Below is a small trained network, with its code and all its weights. Each question gives an input and a class and asks what happens when units are switched off, that is, made to give their printed mean instead of their output.

import numpy as np


def w(rows, s, z=0):
    codes = np.array(rows[::2]) - 128.0
    scale = np.full(codes.shape[1], s)
    scale[-1] = z or s
    return codes * scale


def norm(h):
    return h / np.sqrt((h * h).mean(-1, keepdims=True) + 1e-5)


def f(y):
    return np.maximum(y, 0)


def log_softmax(a):
    a = a - a.max(-1, keepdims=True)
    return a - np.log(np.exp(a).sum(-1, keepdims=True))


def net(x, mask):
    res = np.array(x, float).reshape(1, 7) / 4 @ E
    u = 0
    for l in range(4):
        y = f(norm(res) @ A[l][:, :-1].T + A[l][:, -1])
        res = res + np.where(mask[u : u + 9], y, B[l][:, -1]) @ B[l][:, :-1]
        u += 9
    return log_softmax(norm(res)[-1] @ U[:, :-1].T + U[:, -1])


A, B = {}, {}
E = w([
[10,102,212,140,129,159,135,36],'x0',
[155,168,164,124,43,62,118,76],'x1',
[154,60,228,4,132,139,136,144],'x2',
[132,126,125,128,128,125,129,123],'x3',
[127,128,127,128,123,130,125,131],'x4',
[132,120,127,133,127,127,128,125],'x5',
[128,131,126,129,128,127,129,127],'x6',
],0.0033)
A[0] = w([
[157,175,158,113,3,59,109,79,150],'0.n1',
[151,93,138,92,169,70,98,149,118],'0.n2',
[178,125,165,105,101,111,102,84,2],'0.n3',
[145,60,103,121,234,172,117,167,48],'0.n4',
[204,164,56,158,99,101,162,197,130],'0.n5',
[230,63,203,27,144,140,85,169,89],'0.n6',
[8,123,151,187,134,165,91,21,100],'0.n7',
[109,59,198,13,94,125,205,143,37],'0.n8',
[128,146,55,198,68,123,188,170,141],'0.n9',
],0.0037,0.0019)
B[0] = w([
[170,198,180,83,48,34,139,130,225],'0.n1',
[102,154,89,100,112,164,139,184,170],'0.n2',
[83,90,103,97,180,85,113,139,150],'0.n3',
[174,222,136,109,65,183,146,118,196],'0.n4',
[124,106,198,91,177,168,51,97,230],'0.n5',
[74,155,82,49,142,76,253,189,255],'0.n6',
[56,97,132,116,98,150,210,227,237],'0.n7',
[199,145,143,171,167,174,8,103,227],'0.n8',
[157,137,176,71,172,163,73,130,207],'0.n9',
],0.0037,0.0038)
A[1] = w([
[174,41,106,126,90,105,120,20,19],'1.n1',
[97,139,233,134,75,101,90,73,127],'1.n2',
[39,142,134,226,72,132,207,109,125],'1.n3',
[135,109,123,126,188,217,137,159,140],'1.n4',
[150,93,77,193,106,97,110,24,2],'1.n5',
[147,110,141,130,103,140,145,68,55],'1.n6',
[57,45,245,77,125,182,138,47,144],'1.n7',
[83,69,113,155,244,254,93,143,137],'1.n8',
[49,101,162,158,114,180,194,110,127],'1.n9',
],0.0037,0.0046)
B[1] = w([
[91,174,145,156,58,101,151,174,128],'1.n1',
[187,208,63,126,105,222,132,136,200],'1.n2',
[143,130,113,26,80,165,213,182,201],'1.n3',
[93,67,106,175,166,165,114,141,229],'1.n4',
[110,71,89,91,121,231,121,112,128],'1.n5',
[81,115,154,193,101,57,109,104,128],'1.n6',
[227,199,39,205,165,114,13,98,233],'1.n7',
[106,24,149,114,216,25,135,130,255],'1.n8',
[125,114,83,128,140,3,128,176,202],'1.n9',
],0.0039,0.0037)
A[2] = w([
[90,172,85,158,9,156,217,99,2],'2.n1',
[194,200,155,121,73,77,104,98,135],'2.n2',
[197,187,127,96,155,169,60,196,197],'2.n3',
[124,170,213,142,11,52,220,76,111],'2.n4',
[141,60,201,148,219,149,30,77,39],'2.n5',
[129,177,161,100,1,74,177,107,39],'2.n6',
[176,221,228,136,95,195,24,24,89],'2.n7',
[181,167,142,111,87,43,94,115,115],'2.n8',
[69,48,99,156,59,105,215,144,25],'2.n9',
],0.0041,0.0024)
B[2] = w([
[249,193,164,1,139,222,136,189,150],'2.n1',
[30,119,154,149,94,90,165,82,207],'2.n2',
[71,130,128,189,62,168,161,80,254],'2.n3',
[181,97,93,97,208,210,57,184,182],'2.n4',
[221,151,72,170,130,230,69,170,174],'2.n5',
[209,97,75,82,185,184,166,209,182],'2.n6',
[18,105,39,238,33,104,196,35,191],'2.n7',
[47,106,190,149,139,116,120,116,193],'2.n8',
[80,44,152,186,216,40,136,164,153],'2.n9',
],0.0046,0.0054)
A[3] = w([
[164,149,133,87,71,37,166,104,181],'3.n1',
[74,125,138,221,56,113,74,16,34],'3.n2',
[197,121,102,194,152,213,60,106,142],'3.n3',
[211,115,149,79,135,182,65,142,117],'3.n4',
[125,152,126,179,73,93,89,71,64],'3.n5',
[197,123,117,194,193,164,13,103,7],'3.n6',
[106,163,133,81,109,172,171,164,69],'3.n7',
[125,166,208,81,107,3,132,151,2],'3.n8',
[189,112,93,82,226,184,114,159,129],'3.n9',
],0.0056,0.003)
B[3] = w([
[80,97,164,163,192,99,109,84,176],'3.n1',
[53,235,133,178,18,64,209,30,205],'3.n2',
[136,61,165,123,191,109,53,74,210],'3.n3',
[54,100,80,172,153,83,163,157,188],'3.n4',
[96,184,108,127,66,74,163,113,169],'3.n5',
[243,47,44,217,178,252,1,93,194],'3.n6',
[203,140,146,103,121,158,108,157,185],'3.n7',
[219,57,228,80,193,60,60,69,153],'3.n8',
[150,214,139,123,26,137,137,106,255],'3.n9',
],0.0057,0.0058)
U = w([
[235,22,12,238,211,233,3,70,252],'0',
[236,233,39,29,16,239,237,234,67],'1',
[35,214,74,234,6,39,221,2,212],'2',
[232,28,235,29,200,15,102,62,14],'3',
[7,18,12,230,237,58,218,229,82],'4',
],0.007,0.0021)

Each question gives the input, the list of numbers given to net, and the class t.
The units are the neurons (one row each of A and B). Each row of codes is followed by its name. A weight is (code - 128) times the scale printed after its matrix; where a second scale follows, it is the last column's (A, B and U).
mask holds one flag per neuron, layer by layer. A switched-off neuron (its flag False) gives its mean, the last column of its row in B, instead of its output. The means were averaged over made-up inputs and are rounded, as every weight is.
A unit's drop is (log p(t) with every unit on - log p(t) with that unit switched off) / (log p(t) with every unit on - log p(t) with every unit switched off).
The circuit of an input: a set's keep is (log p(t) with only the set's units on - log p(t) with every unit switched off) / (log p(t) with every unit on - log p(t) with every unit switched off). Starting from the 12 units with the biggest drops (on a tie, the unit counted first), units are removed one at a time, each time the one whose removal leaves the highest keep (on an exact tie, the one counted first), for as long as the keep stays at least 0.8.
circuit, biggest first: the units of the circuit, biggest drop first
most important unit: the unit with the biggest drop
top k neurons: the k neurons with the biggest drops, biggest first
k most important neurons of layer l: the k neurons of layer l with the biggest drops, biggest first
drop when u is switched off: that unit's drop, to one decimal
input [7,-4,4,3,3,5,-6], class 0: circuit, biggest first : [1.n7]
input [-4,0,1,-7,3,6,8], class 1: top 3 neurons : [0.n6; 0.n8; 1.n7]
input [4,-8,0,-7,1,7,3], class 4: top 2 neurons : [0.n5; 0.n7]
input [-1,-8,4,-3,5,7,-8], class 1: 2 most important neurons of layer 0 : [0.n6; 0.n4]
input [-6,6,1,-4,3,-2,8], class 3: top 2 neurons : [0.n8; 1.n7]
input [0,-6,5,-3,5,1,-7], class 1: top 3 neurons : [0.n6; 0.n5; 0.n4]
input [5,0,6,-5,-3,-6,-3], class 0: 2 most important neurons of layer 0 : [0.n1; 0.n4]
input [0,-4,-8,-7,-5,8,3], class 0: top 2 neurons : [0.n6; 0.n9]
input [7,-2,0,7,-5,-3,-4], class 4: top 2 neurons : [0.n7; 0.n5]
input [-1,6,3,-6,-3,-4,-1], class 3: top 2 neurons : [0.n6; 0.n1]
input [2,0,3,8,1,0,1], class 0: 2 most important neurons of layer 0 : [0.n1; 0.n8]
input [-3,3,1,8,4,-8,0], class 3: top 2 neurons : [0.n8; 1.n7]
input [-1,5,2,-5,-2,-8,6], class 3: top 2 neurons : [0.n1; 1.n7]
input [7,-3,3,-5,7,6,-2], class 0: circuit, biggest first : [1.n7]
input [1,-2,-7,-7,-8,0,5], class 4: top 2 neurons : [0.n8; 0.n7]
input [-8,1,2,-4,-7,-8,-3], class 3: 2 most important neurons of layer 1 : [1.n2; 1.n4]
input [6,-1,7,-3,5,-6,-3], class 0: drop when 0.n1 is switched off : 0.9
input [2,4,8,0,1,6,1], class 2: drop when 0.n8 is switched off : 4.1
input [-8,6,2,5,-7,6,7], class 3: drop when 0.n3 is switched off : 0.0
input [4,-1,-5,2,5,-7,-2], class 4: most important unit : 0.n1
